Here is a tiny trained network, its code and every weight. The questions are about switching its units off for an input and a class, where a switched-off unit gives its printed mean instead of its output.

import numpy as np


def w(rows, s, z=0):
    codes = np.array(rows[::2]) - 128.0
    scale = np.full(codes.shape[1], s)
    scale[-1] = z or s
    return codes * scale


def norm(h):
    return h / np.sqrt((h * h).mean(-1, keepdims=True) + 1e-5)


def f(y):
    return np.maximum(y, 0)


def log_softmax(a):
    a = a - a.max(-1, keepdims=True)
    return a - np.log(np.exp(a).sum(-1, keepdims=True))


def net(x, mask):
    res = np.array(x, float).reshape(1, 8) / 4 @ E
    u = 0
    for l in range(3):
        y = f(norm(res) @ A[l][:, :-1].T + A[l][:, -1])
        res = res + np.where(mask[u : u + 11], y, B[l][:, -1]) @ B[l][:, :-1]
        u += 11
    return log_softmax(norm(res)[-1] @ U[:, :-1].T + U[:, -1])


A, B = {}, {}
E = w([
[127,129,123,123],'x0',
[142,32,191,118],'x1',
[122,85,47,196],'x2',
[128,130,135,130],'x3',
[130,127,129,129],'x4',
[133,127,124,121],'x5',
[126,128,127,128],'x6',
[252,200,135,163],'x7',
],0.0033)
A[0] = w([
[253,75,49,119,182],'0.n0',
[97,123,89,146,4],'0.n1',
[104,70,132,114,35],'0.n2',
[171,183,182,138,123],'0.n3',
[70,133,190,161,151],'0.n4',
[131,161,173,131,77],'0.n5',
[54,245,85,107,21],'0.n6',
[119,177,82,133,102],'0.n7',
[98,105,86,121,179],'0.n8',
[165,105,183,143,87],'0.n9',
[184,80,148,182,21],'0.n10',
],0.0052,0.0025)
B[0] = w([
[60,117,247,175,255],'0.n0',
[17,215,127,194,137],'0.n1',
[140,94,162,69,168],'0.n2',
[160,109,61,78,229],'0.n3',
[101,142,122,86,197],'0.n4',
[151,99,54,126,157],'0.n5',
[101,80,175,36,229],'0.n6',
[126,117,186,108,193],'0.n7',
[160,130,174,69,218],'0.n8',
[147,52,165,182,167],'0.n9',
[101,103,227,252,151],'0.n10',
],0.0035,0.0024)
A[1] = w([
[108,121,180,77,183],'1.n0',
[49,115,94,127,120],'1.n1',
[161,168,120,55,19],'1.n2',
[170,180,87,214,138],'1.n3',
[183,174,79,87,4],'1.n4',
[67,147,49,141,10],'1.n5',
[93,121,17,132,18],'1.n6',
[169,131,119,133,43],'1.n7',
[14,54,56,173,95],'1.n8',
[1,143,116,125,157],'1.n9',
[137,99,76,122,39],'1.n10',
],0.0058,0.0028)
B[1] = w([
[115,104,29,122,252],'1.n0',
[219,138,112,169,191],'1.n1',
[180,215,122,150,166],'1.n2',
[33,81,127,95,194],'1.n3',
[137,198,166,192,152],'1.n4',
[115,164,132,246,144],'1.n5',
[199,215,175,198,143],'1.n6',
[107,128,119,79,131],'1.n7',
[253,149,166,146,219],'1.n8',
[195,225,59,84,241],'1.n9',
[61,65,113,108,129],'1.n10',
],0.0047,0.0036)
A[2] = w([
[142,105,89,120,98],'2.n0',
[205,2,160,183,164],'2.n1',
[13,67,142,92,3],'2.n2',
[147,232,117,100,65],'2.n3',
[131,63,123,31,174],'2.n4',
[110,190,74,190,167],'2.n5',
[162,203,189,76,187],'2.n6',
[147,211,89,200,101],'2.n7',
[163,143,60,174,195],'2.n8',
[162,122,169,100,60],'2.n9',
[84,169,146,187,198],'2.n10',
],0.0066,0.0024)
B[2] = w([
[200,198,160,83,146],'2.n0',
[164,254,42,59,250],'2.n1',
[29,55,205,138,152],'2.n2',
[243,123,141,217,240],'2.n3',
[12,43,163,147,232],'2.n4',
[50,55,199,127,206],'2.n5',
[186,112,46,120,253],'2.n6',
[5,77,220,197,217],'2.n7',
[74,154,198,91,210],'2.n8',
[157,149,49,88,148],'2.n9',
[81,62,170,155,178],'2.n10',
],0.0043)
U = w([
[227,201,48,6,212],'0',
[229,254,174,225,95],'1',
[49,79,192,116,2],'2',
],0.0051,0.00034)

Each question gives the input, the list of numbers given to net, and the class t.
The units are the neurons (one row each of A and B). Each row of codes is followed by its name. A weight is (code - 128) times the scale printed after its matrix; where a second scale follows, it is the last column's (A, B and U).
mask holds one flag per neuron, layer by layer. A switched-off neuron (its flag False) gives its mean, the last column of its row in B, instead of its output. The means were averaged over made-up inputs and are rounded, as every weight is.
A unit's drop is (log p(t) with every unit on - log p(t) with that unit switched off) / (log p(t) with every unit on - log p(t) with every unit switched off).
The circuit of an input: a set's keep is (log p(t) with only the set's units on - log p(t) with every unit switched off) / (log p(t) with every unit on - log p(t) with every unit switched off). Starting from the 12 units with the biggest drops (on a tie, the unit counted first), units are removed one at a time, each time the one whose removal leaves the highest keep (on an exact tie, the one counted first), for as long as the keep stays at least 0.8.
circuit, biggest first: the units of the circuit, biggest drop first
most important unit: the unit with the biggest drop
top k neurons: the k neurons with the biggest drops, biggest first
drop when u is switched off: that unit's drop, to one decimal
input [2,4,2,-3,8,8,-1,-2], class 0: circuit, biggest first => 2.n1
input [2,3,-2,2,-3,-6,-6,1], class 0: top 2 neurons => 2.n1; 1.n3
input [-4,8,5,5,-2,4,3,-5], class 0: top 2 neurons => 2.n1; 1.n8
input [-8,4,5,3,8,-8,2,-8], class 0: top 2 neurons => 1.n8; 2.n1
input [-4,6,6,4,6,5,-5,0], class 0: top 3 neurons => 2.n1; 2.n7; 2.n3
input [-7,0,2,-2,8,-4,-7,-8], class 1: circuit, biggest first => 1.n8; 1.n1
input [-7,-2,0,-7,3,7,-6,-3], class 0: top 4 neurons => 0.n8; 1.n9; 0.n6; 1.n0
input [2,-5,8,4,0,1,1,-8], class 1: top 2 neurons => 1.n8; 1.n9
input [6,-4,3,2,2,-6,1,2], class 2: top 2 neurons => 1.n8; 1.n3
input [-6,8,5,8,1,-8,-3,-1], class 0: top 2 neurons => 2.n1; 2.n3
input [0,8,-2,-8,5,-1,0,3], class 0: top 2 neurons => 2.n1; 2.n3
input [-4,7,-4,4,-3,-6,-2,1], class 0: top 3 neurons => 2.n1; 1.n3; 2.n7
input [6,1,1,4,0,-8,4,-7], class 0: drop when 1.n8 is switched off => 0.3
input [5,-1,3,4,3,2,-2,3], class 2: drop when 1.n8 is switched off => 0.2
input [-2,-2,6,7,-1,1,3,6], class 2: drop when 1.n0 is switched off => 0.0
input [-8,-6,2,6,-1,8,7,-4], class 1: drop when 2.n7 is switched off => 0.2
input [-8,-8,2,0,7,5,4,-6], class 1: most important unit => 1.n9
